Here is a tiny trained network, its code and every weight. The questions are about switching its units off for an input and a class, where a switched-off unit gives its printed mean instead of its output.

import numpy as np


def w(rows, s, z=0):
    codes = np.array(rows[::2]) - 128.0
    scale = np.full(codes.shape[1], s)
    scale[-1] = z or s
    return codes * scale


def f(y):
    return y / 2 * (1 + np.tanh(0.7978845608 * (y + 0.044715 * y**3)))


def log_softmax(a):
    a = a - a.max(-1, keepdims=True)
    return a - np.log(np.exp(a).sum(-1, keepdims=True))


def net(x, mask):
    res = np.array(x, float).reshape(1, 5) / 4 @ E
    y = f(res @ A[0][:, :-1].T + A[0][:, -1])
    res = res + np.where(mask, y, B[0][:, -1]) @ B[0][:, :-1]
    return log_softmax(res[-1] @ U[:, :-1].T + U[:, -1])


A, B = {}, {}
E = w([
[99,190,125,38,157,95,85,124],'x0',
[97,140,190,101,87,253,90,111],'x1',
[80,133,164,129,55,50,157,82],'x2',
[33,166,144,160,199,177,198,134],'x3',
[145,113,155,62,89,122,184,210],'x4',
],0.013)
A[0] = w([
[105,106,90,139,140,137,113,23,46],'n0',
[179,125,79,125,204,101,165,139,104],'n1',
[98,151,126,115,160,108,69,136,252],'n2',
[144,65,122,152,87,147,185,124,71],'n3',
[115,149,177,193,151,90,85,74,109],'n4',
[125,171,163,134,166,164,192,81,25],'n5',
[148,72,173,190,121,142,162,106,30],'n6',
[162,98,47,149,206,152,129,180,143],'n7',
[134,23,107,210,121,174,131,145,212],'n8',
[87,205,100,60,151,102,74,142,66],'n9',
[136,147,104,147,173,137,92,52,108],'n10',
[84,178,93,61,151,96,80,141,134],'n11',
[57,120,72,194,156,141,104,28,136],'n12',
[109,146,159,121,80,201,110,89,149],'n13',
[203,108,146,94,132,104,28,106,134],'n14',
[175,59,74,84,22,108,81,82,150],'n15',
[153,69,153,75,102,123,145,188,93],'n16',
[91,122,194,113,110,109,187,218,147],'n17',
[134,112,94,144,163,65,141,133,90],'n18',
[110,168,191,131,118,208,110,144,120],'n19',
[148,119,208,115,95,172,71,124,120],'n20',
[131,181,41,160,128,85,137,166,40],'n21',
[172,191,145,191,151,109,50,56,87],'n22',
[200,160,77,103,222,198,85,199,100],'n23',
[89,126,146,82,113,246,175,82,163],'n24',
[51,131,170,137,34,62,160,57,15],'n25',
[78,135,112,104,98,127,174,204,116],'n26',
[129,108,71,115,142,84,179,139,74],'n27',
[163,91,60,78,146,207,111,143,186],'n28',
[127,121,150,50,107,113,187,203,91],'n29',
[48,160,152,179,142,114,184,139,101],'n30',
[28,152,144,124,203,167,219,118,169],'n31',
[82,140,116,91,80,94,120,97,111],'n32',
[120,124,165,185,167,16,175,164,173],'n33',
[111,91,192,119,125,91,139,84,198],'n34',
[122,115,129,62,99,147,168,203,175],'n35',
[140,70,179,219,101,117,171,93,44],'n36',
[77,129,96,123,205,138,176,143,91],'n37',
[84,195,121,52,121,95,102,121,84],'n38',
[80,129,182,124,85,48,160,90,127],'n39',
],0.011,0.0029)
B[0] = w([
[139,169,112,150,151,134,193,101,191],'n0',
[158,104,195,139,106,82,116,64,198],'n1',
[113,156,139,124,110,138,124,158,185],'n2',
[76,134,90,84,87,172,162,153,172],'n3',
[146,184,127,153,142,140,164,125,199],'n4',
[178,110,102,123,131,114,124,119,173],'n5',
[65,129,112,68,73,151,153,147,175],'n6',
[84,138,171,161,128,73,107,135,209],'n7',
[65,115,121,110,80,140,151,194,216],'n8',
[70,101,109,113,60,177,159,156,204],'n9',
[142,183,133,150,131,139,190,121,198],'n10',
[78,103,116,105,43,124,159,158,203],'n11',
[132,183,96,155,159,165,150,114,243],'n12',
[133,115,162,138,95,156,102,60,219],'n13',
[140,108,47,111,152,129,103,127,222],'n14',
[213,64,34,84,180,129,130,129,250],'n15',
[161,165,123,144,181,126,186,125,184],'n16',
[153,164,109,182,161,185,155,120,195],'n17',
[122,129,171,90,69,149,143,49,196],'n18',
[113,108,163,126,126,127,107,83,214],'n19',
[170,104,173,134,92,135,96,62,203],'n20',
[165,84,165,128,81,156,149,65,186],'n21',
[170,190,129,105,145,158,168,127,220],'n22',
[69,158,150,202,134,62,71,205,227],'n23',
[142,99,161,132,110,100,118,88,237],'n24',
[129,133,169,254,131,26,46,211,240],'n25',
[148,173,104,139,194,139,164,109,172],'n26',
[133,117,139,137,106,159,118,63,184],'n27',
[136,130,115,188,116,77,112,126,195],'n28',
[156,172,132,153,119,157,176,119,198],'n29',
[162,65,61,90,162,156,86,128,202],'n30',
[164,67,51,60,184,78,120,137,247],'n31',
[103,127,116,140,101,110,108,162,185],'n32',
[115,101,181,129,93,134,95,68,230],'n33',
[141,150,124,166,131,106,70,161,179],'n34',
[132,164,140,175,162,163,160,102,192],'n35',
[58,87,106,121,117,124,169,135,197],'n36',
[167,39,115,110,167,100,113,134,189],'n37',
[88,132,91,88,67,159,171,131,202],'n38',
[133,147,160,181,142,111,89,169,220],'n39',
],0.0092,0.014)
U = w([
[116,143,177,178,137,65,82,189,253],'0',
[196,75,60,46,175,104,126,125,82],'1',
[152,106,237,86,80,123,129,13,82],'2',
[164,232,130,135,178,165,246,116,78],'3',
[31,111,112,56,49,153,202,190,98],'4',
],0.011,0.005)

Each question gives the input, the list of numbers given to net, and the class t.
The units are the neurons (one row each of A and B). Each row of codes is followed by its name. A weight is (code - 128) times the scale printed after its matrix; where a second scale follows, it is the last column's (A, B and U).
mask holds one flag per neuron, in row order. A switched-off neuron (its flag False) gives its mean, the last column of its row in B, instead of its output. The means were averaged over made-up inputs and are rounded, as every weight is.
A unit's drop is (log p(t) with every unit on - log p(t) with that unit switched off) / (log p(t) with every unit on - log p(t) with every unit switched off).
The circuit of an input: a set's keep is (log p(t) with only the set's units on - log p(t) with every unit switched off) / (log p(t) with every unit on - log p(t) with every unit switched off). Starting from the 12 units with the biggest drops (on a tie, the unit counted first), units are removed one at a time, each time the one whose removal leaves the highest keep (on an exact tie, the one counted first), for as long as the keep stays at least 0.8.
units of the circuit, in order: the units of the circuit, biggest drop first
k most important neurons: the k neurons with the biggest drops, biggest first
drop of u: that unit's drop, to one decimal
input [7,-5,-5,-1,0], class 4: units of the circuit, in order : n9, n11
input [3,-6,-7,-2,1], class 0: units of the circuit, in order : n23
input [3,-8,6,-3,6], class 2: 2 most important neurons : n33, n18
input [0,8,-8,-3,7], class 0: 2 most important neurons : n23, n28
input [8,5,0,-5,8], class 3: 2 most important neurons : n35, n16
input [0,-1,-6,-6,-5], class 0: 3 most important neurons : n23, n31, n7
input [-7,-3,5,-2,-6], class 4: 3 most important neurons : n36, n8, n6
input [-4,-7,-8,3,8], class 0: 2 most important neurons : n23, n7
input [-8,3,-4,8,-4], class 1: 2 most important neurons : n31, n30
input [2,-7,-6,-2,-8], class 3: 3 most important neurons : n22, n10, n12
input [0,3,5,7,3], class 1: 2 most important neurons : n31, n30
input [6,0,2,-5,2], class 4: 4 most important neurons : n9, n11, n38, n31
input [2,1,0,3,-4], class 3: 2 most important neurons : n15, n12
input [3,2,7,-8,-5], class 1: 3 most important neurons : n15, n14, n23
input [-5,6,-3,7,6], class 1: units of the circuit, in order : n31
input [-6,-7,-4,4,-4], class 2: drop of n1 : 0.3
input [-6,6,-8,-8,0], class 0: drop of n31 : 0.8
input [-3,-6,-3,0,5], class 2: drop of n21 : 0.0
